Below is a small trained network, with its code and all its weights. Each question gives an input and a class and asks what happens when units are switched off, that is, made to give their printed mean instead of their output.

import numpy as np


def w(rows, s, z=0):
    codes = np.array(rows[::2]) - 128.0
    scale = np.full(codes.shape[1], s)
    scale[-1] = z or s
    return codes * scale


def f(y):
    return y / 2 * (1 + np.tanh(0.7978845608 * (y + 0.044715 * y**3)))


def log_softmax(a):
    a = a - a.max(-1, keepdims=True)
    return a - np.log(np.exp(a).sum(-1, keepdims=True))


def net(x, mask):
    res = np.array(x, float).reshape(1, 7) / 4 @ E
    y = f(res @ A[0][:, :-1].T + A[0][:, -1])
    res = res + np.where(mask, y, B[0][:, -1]) @ B[0][:, :-1]
    return log_softmax(res[-1] @ U[:, :-1].T + U[:, -1])


A, B = {}, {}
E = w([
[185,109,48,81,113],'x0',
[107,153,185,54,238],'x1',
[68,70,114,29,162],'x2',
[243,132,31,218,39],'x3',
[54,254,38,119,175],'x4',
[204,185,231,163,28],'x5',
[56,213,100,141,53],'x6',
],0.0058)
A[0] = w([
[23,231,90,55,198,177],'N0',
[1,182,182,118,166,254],'N1',
[203,114,171,177,54,91],'N2',
[197,149,172,181,45,144],'N3',
[201,120,207,104,191,78],'N4',
[178,147,39,56,95,185],'N5',
[202,120,16,110,122,129],'N6',
[87,60,84,94,111,213],'N7',
[145,101,60,176,168,214],'N8',
[205,33,193,157,193,82],'N9',
[46,158,130,116,165,207],'N10',
],0.0071,0.0039)
B[0] = w([
[36,177,57,84,65,255],'N0',
[118,240,104,141,163,241],'N1',
[105,129,141,140,1,173],'N2',
[142,161,186,240,42,183],'N3',
[205,66,206,75,167,150],'N4',
[137,187,88,116,223,179],'N5',
[213,158,105,168,221,180],'N6',
[133,123,116,97,214,186],'N7',
[125,119,135,28,219,176],'N8',
[183,73,227,119,120,170],'N9',
[112,182,73,128,136,200],'N10',
],0.007,0.0089)
U = w([
[169,63,159,131,115,3],'0',
[114,186,72,207,14,160],'1',
[185,154,84,124,229,235],'2',
[49,160,2,82,126,122],'3',
],0.008,0.0039)

Each question gives the input, the list of numbers given to net, and the class t.
The units are the neurons (one row each of A and B). Each row of codes is followed by its name. A weight is (code - 128) times the scale printed after its matrix; where a second scale follows, it is the last column's (A, B and U).
mask holds one flag per neuron, in row order. A switched-off neuron (its flag False) gives its mean, the last column of its row in B, instead of its output. The means were averaged over made-up inputs and are rounded, as every weight is.
A unit's drop is (log p(t) with every unit on - log p(t) with that unit switched off) / (log p(t) with every unit on - log p(t) with every unit switched off).
The circuit of an input: a set's keep is (log p(t) with only the set's units on - log p(t) with every unit switched off) / (log p(t) with every unit on - log p(t) with every unit switched off). Starting from all 11 units, units are removed one at a time, each time the one whose removal leaves the highest keep (on an exact tie, the one counted first), for as long as the keep stays at least 0.8.
circuit, biggest first: the units of the circuit, biggest drop first
most important unit: the unit with the biggest drop
k most important neurons: the k neurons with the biggest drops, biggest first
drop when u is switched off: that unit's drop, to one decimal
input [6,7,3,6,-2,-8,6], class 2: most important unit	N6
input [-2,7,4,-6,-7,-4,-8], class 0: 4 most important neurons	[N9; N4; N5; N6]
input [-4,-5,1,6,7,0,-7], class 2: circuit, biggest first	[N0; N8]
input [-5,6,8,4,-8,-1,-4], class 0: circuit, biggest first	[N9; N1]
input [8,-3,2,2,2,-3,-1], class 2: circuit, biggest first	[N6; N0]
input [3,6,6,2,-4,2,-4], class 0: 2 most important neurons	[N1; N9]
input [-8,-1,-8,-1,-5,2,-6], class 0: 3 most important neurons	[N9; N4; N0]
input [4,-7,7,8,8,-6,4], class 2: 2 most important neurons	[N6; N5]
input [5,-8,0,-1,-6,-4,4], class 0: drop when N9 is switched off	-0.2
input [3,-3,-5,-5,-6,4,-8], class 0: drop when N1 is switched off	0.0
input [8,7,5,-2,-5,7,5], class 0: drop when N8 is switched off	0.1
